Here is a tiny trained network, its code and every weight. The questions are about switching its units off for an input and a target symbol, where a switched-off unit gives its printed mean instead of its output.

import numpy as np


def w(rows, s, z=0):
    codes = np.array(rows[::2]) - 128.0
    scale = np.full(codes.shape[1], s)
    scale[-1] = z or s
    return codes * scale


def norm(h):
    return h / np.sqrt((h * h).mean(-1, keepdims=True) + 1e-5)


def f(y):
    return y / 2 * (1 + np.tanh(0.7978845608 * (y + 0.044715 * y**3)))


def softmax(a):
    e = np.exp(a - a.max(-1, keepdims=True))
    return e / e.sum(-1, keepdims=True)


def log_softmax(a):
    a = a - a.max(-1, keepdims=True)
    return a - np.log(np.exp(a).sum(-1, keepdims=True))


def net(x, mask):
    ids = ['αβζμσφψ'.index(c) for c in x.split()]
    T = len(ids)
    res = E[ids] + P[:T]
    u = 0
    for l in range(2):
        r = norm(res)
        for j in range(3):
            rows = slice(2 * j, 2 * j + 2)
            q, k, v = (r @ M[l][rows].T for M in (Q, K, V))
            z = softmax(np.where(np.tri(T) > 0, q @ k.T / 2**0.5, -1e9)) @ v
            o = O[l][rows]
            res = res + np.where(mask[u + j], z, o[:, -1]) @ o[:, :-1]
        u += 3
        y = f(norm(res) @ A[l][:, :-1].T + A[l][:, -1])
        res = res + np.where(mask[u : u + 4], y, B[l][:, -1]) @ B[l][:, :-1]
        u += 4
    return log_softmax(norm(res)[-1] @ U[:, :-1].T + U[:, -1])


Q, K, V, O, A, B = {}, {}, {}, {}, {}, {}
E = w([
[132,167,173,141,80,141,112],'α',
[155,92,93,171,82,157,121],'β',
[45,136,136,147,138,130,68],'ζ',
[145,181,80,162,39,154,192],'μ',
[105,115,168,35,103,65,134],'σ',
[115,176,48,75,72,104,127],'φ',
[142,229,117,119,91,7,53],'ψ',
],0.017)
P = w([
[134,220,105,138,157,127,75],'0',
[72,162,126,150,124,127,124],'1',
[237,194,91,248,129,56,116],'2',
[106,118,118,90,179,147,82],'3',
[40,98,117,140,81,113,111],'4',
[221,140,97,220,114,50,137],'5',
[90,82,120,67,187,149,97],'6',
[42,48,104,147,66,101,100],'7',
],0.014)
Q[0] = w([
[107,106,109,150,99,87,95],'0.h0',
[149,117,120,138,140,137,174],'0.h0',
[145,143,76,158,127,2,98],'0.h1',
[157,120,151,150,169,92,97],'0.h1',
[138,155,86,108,134,129,149],'0.h2',
[115,109,103,161,97,105,129],'0.h2',
],0.02)
K[0] = w([
[28,86,97,96,111,151,196],'0.h0',
[164,158,103,194,157,40,147],'0.h0',
[21,100,103,159,7,36,133],'0.h1',
[102,139,135,160,122,66,38],'0.h1',
[118,118,110,76,23,116,127],'0.h2',
[99,73,22,219,87,114,137],'0.h2',
],0.012)
V[0] = w([
[183,169,112,71,170,230,46],'0.h0',
[85,114,151,67,119,211,142],'0.h0',
[30,41,68,126,184,246,152],'0.h1',
[15,137,253,128,124,206,52],'0.h1',
[164,188,82,176,200,74,51],'0.h2',
[85,33,135,99,82,120,74],'0.h2',
],0.0072)
O[0] = w([
[43,84,107,183,116,119,187,58],'0.h0',
[103,170,141,218,108,116,170,85],'0.h0',
[68,255,179,207,108,138,162,2],'0.h1',
[74,136,71,93,54,141,129,71],'0.h1',
[126,151,179,59,82,146,127,209],'0.h2',
[206,62,113,138,148,114,130,23],'0.h2',
],0.0078,0.003)
A[0] = w([
[109,66,203,122,88,204,99,1],'0.n0',
[204,160,99,133,151,143,153,90],'0.n1',
[158,156,87,69,126,129,177,186],'0.n2',
[111,147,166,139,72,252,97,106],'0.n3',
],0.012,0.0024)
B[0] = w([
[137,156,204,245,28,236,106,139],'0.n0',
[99,156,205,73,164,97,113,198],'0.n1',
[111,114,138,123,184,168,188,254],'0.n2',
[222,180,173,183,105,135,173,231],'0.n3',
],0.012,0.0052)
Q[1] = w([
[173,131,182,175,108,211,147],'1.h0',
[202,233,35,139,78,27,112],'1.h0',
[187,69,174,183,132,141,167],'1.h1',
[70,69,125,164,95,206,111],'1.h1',
[164,114,64,48,3,182,85],'1.h2',
[140,103,83,122,64,76,114],'1.h2',
],0.012)
K[1] = w([
[177,192,172,158,131,151,116],'1.h0',
[121,133,26,179,58,30,198],'1.h0',
[136,95,170,194,157,156,100],'1.h1',
[70,102,105,194,132,126,93],'1.h1',
[60,149,254,108,120,60,101],'1.h2',
[150,43,232,142,124,97,106],'1.h2',
],0.012)
V[1] = w([
[178,30,64,153,63,163,238],'1.h0',
[241,200,214,207,63,140,115],'1.h0',
[166,130,160,53,100,155,117],'1.h1',
[38,189,181,92,102,219,33],'1.h1',
[80,19,218,136,121,53,126],'1.h2',
[124,154,22,236,186,195,2],'1.h2',
],0.0069)
O[1] = w([
[150,229,29,68,137,168,97,163],'1.h0',
[85,81,148,68,157,46,125,222],'1.h0',
[54,117,89,254,123,141,152,197],'1.h1',
[150,149,116,172,212,64,167,145],'1.h1',
[152,167,187,102,178,88,174,2],'1.h2',
[97,44,107,210,184,150,67,12],'1.h2',
],0.009,0.0045)
A[1] = w([
[245,116,56,108,98,122,255,253],'1.n0',
[65,151,75,3,197,72,30,61],'1.n1',
[160,175,212,210,140,24,72,84],'1.n2',
[135,137,122,174,236,196,237,80],'1.n3',
],0.0071,0.0046)
B[1] = w([
[132,55,149,157,161,110,77,254],'1.n0',
[106,225,101,161,112,145,10,166],'1.n1',
[98,70,114,84,163,249,181,166],'1.n2',
[165,221,78,20,57,82,160,144],'1.n3',
],0.012,0.0092)
U = w([
[219,178,196,236,98,192,104,76],'α',
[203,6,142,71,139,157,84,114],'β',
[23,107,133,156,254,144,158,252],'ζ',
[72,121,97,232,33,52,218,36],'μ',
[165,163,180,41,138,84,195,169],'σ',
[108,111,12,65,65,189,185,132],'φ',
[85,203,180,108,141,148,3,158],'ψ',
],0.0096,0.0039)

Each question gives the input, a string of symbols that net reads in full, and the target symbol t.
The units are the heads (2 rows each of Q, K, V and O) and the neurons (one row each of A and B). Each row of codes is followed by its name. A weight is (code - 128) times the scale printed after its matrix; where a second scale follows, it is the last column's (O, A, B and U).
mask holds one flag per unit, layer by layer, with each layer's heads first. A switched-off unit (its flag False) gives its mean, the last column of its rows in O or B, instead of its output. The means were averaged over made-up inputs and are rounded, as every weight is.
A unit's drop is (log p(t) with every unit on - log p(t) with that unit switched off) / (log p(t) with every unit on - log p(t) with every unit switched off).
The circuit of an input: a set's keep is (log p(t) with only the set's units on - log p(t) with every unit switched off) / (log p(t) with every unit on - log p(t) with every unit switched off). Starting from the 12 units with the biggest drops (on a tie, the unit counted first), units are removed one at a time, each time the one whose removal leaves the highest keep (on an exact tie, the one counted first), for as long as the keep stays at least 0.8.
units of the circuit, in order: the units of the circuit, biggest drop first
most important unit: the unit with the biggest drop
k most important neurons: the k neurons with the biggest drops, biggest first
k most important neurons of layer l: the k neurons of layer l with the biggest drops, biggest first
which heads matter: for each layer, one digit per head in row order, 1 if its drop is at least 0.15 and else 0, layers parted by /
input μ μ σ σ μ β, target ψ: most important unit	1.h0
input α φ μ μ α μ, target φ: units of the circuit, in order	(0.h1; 1.h0)
input μ φ φ μ ψ μ, target β: units of the circuit, in order	(0.h1; 1.n0)
input ψ μ μ μ β σ, target ζ: which heads matter	011 / 001
input φ μ μ μ φ α μ σ, target σ: 2 most important neurons of layer 1	(1.n1; 1.n0)
input ψ ψ α, target β: which heads matter	010 / 100
input α α μ α σ φ, target σ: which heads matter	001 / 001
input ψ ψ ψ, target β: units of the circuit, in order	(0.h1; 1.n2)
input α β ψ, target ζ: 2 most important neurons	(1.n2; 0.n3)
input μ μ μ, target ψ: which heads matter	100 / 100
input ψ μ φ μ σ ψ, target σ: units of the circuit, in order	(0.h1; 1.h2)
input ζ ζ φ, target μ: units of the circuit, in order	(0.h1; 1.n1; 1.h0)
input β ψ σ σ β μ, target ζ: which heads matter	010 / 001
input μ μ β μ σ μ α, target μ: units of the circuit, in order	(0.h0; 0.h1)
input ψ ψ ψ φ φ φ, target α: 2 most important neurons	(0.n1; 0.n3)
input ψ μ σ μ α, target α: units of the circuit, in order	(0.n3)
input φ σ μ φ μ ζ α, target μ: which heads matter	110 / 000
input μ μ σ μ ψ μ, target β: units of the circuit, in order	(1.n0; 0.h1)
input μ μ μ ψ μ, target ψ: which heads matter	111 / 100
input ψ β μ β σ ψ, target σ: units of the circuit, in order	(0.h1; 1.h2; 1.n2)
input μ φ φ φ ψ φ, target β: most important neuron	(1.n0)
input ζ μ μ β β φ, target ζ: which heads matter	011 / 000
input μ μ β, target ψ: 2 most important neurons	(0.n3; 0.n1)
input μ μ φ β β σ, target ζ: units of the circuit, in order	(0.h1; 1.h2; 1.n2)
input μ μ μ α φ α μ ψ, target μ: 3 most important neurons of layer 1	(1.n1; 1.n0; 1.n3)
input μ β μ, target ζ: which heads matter	010 / 100
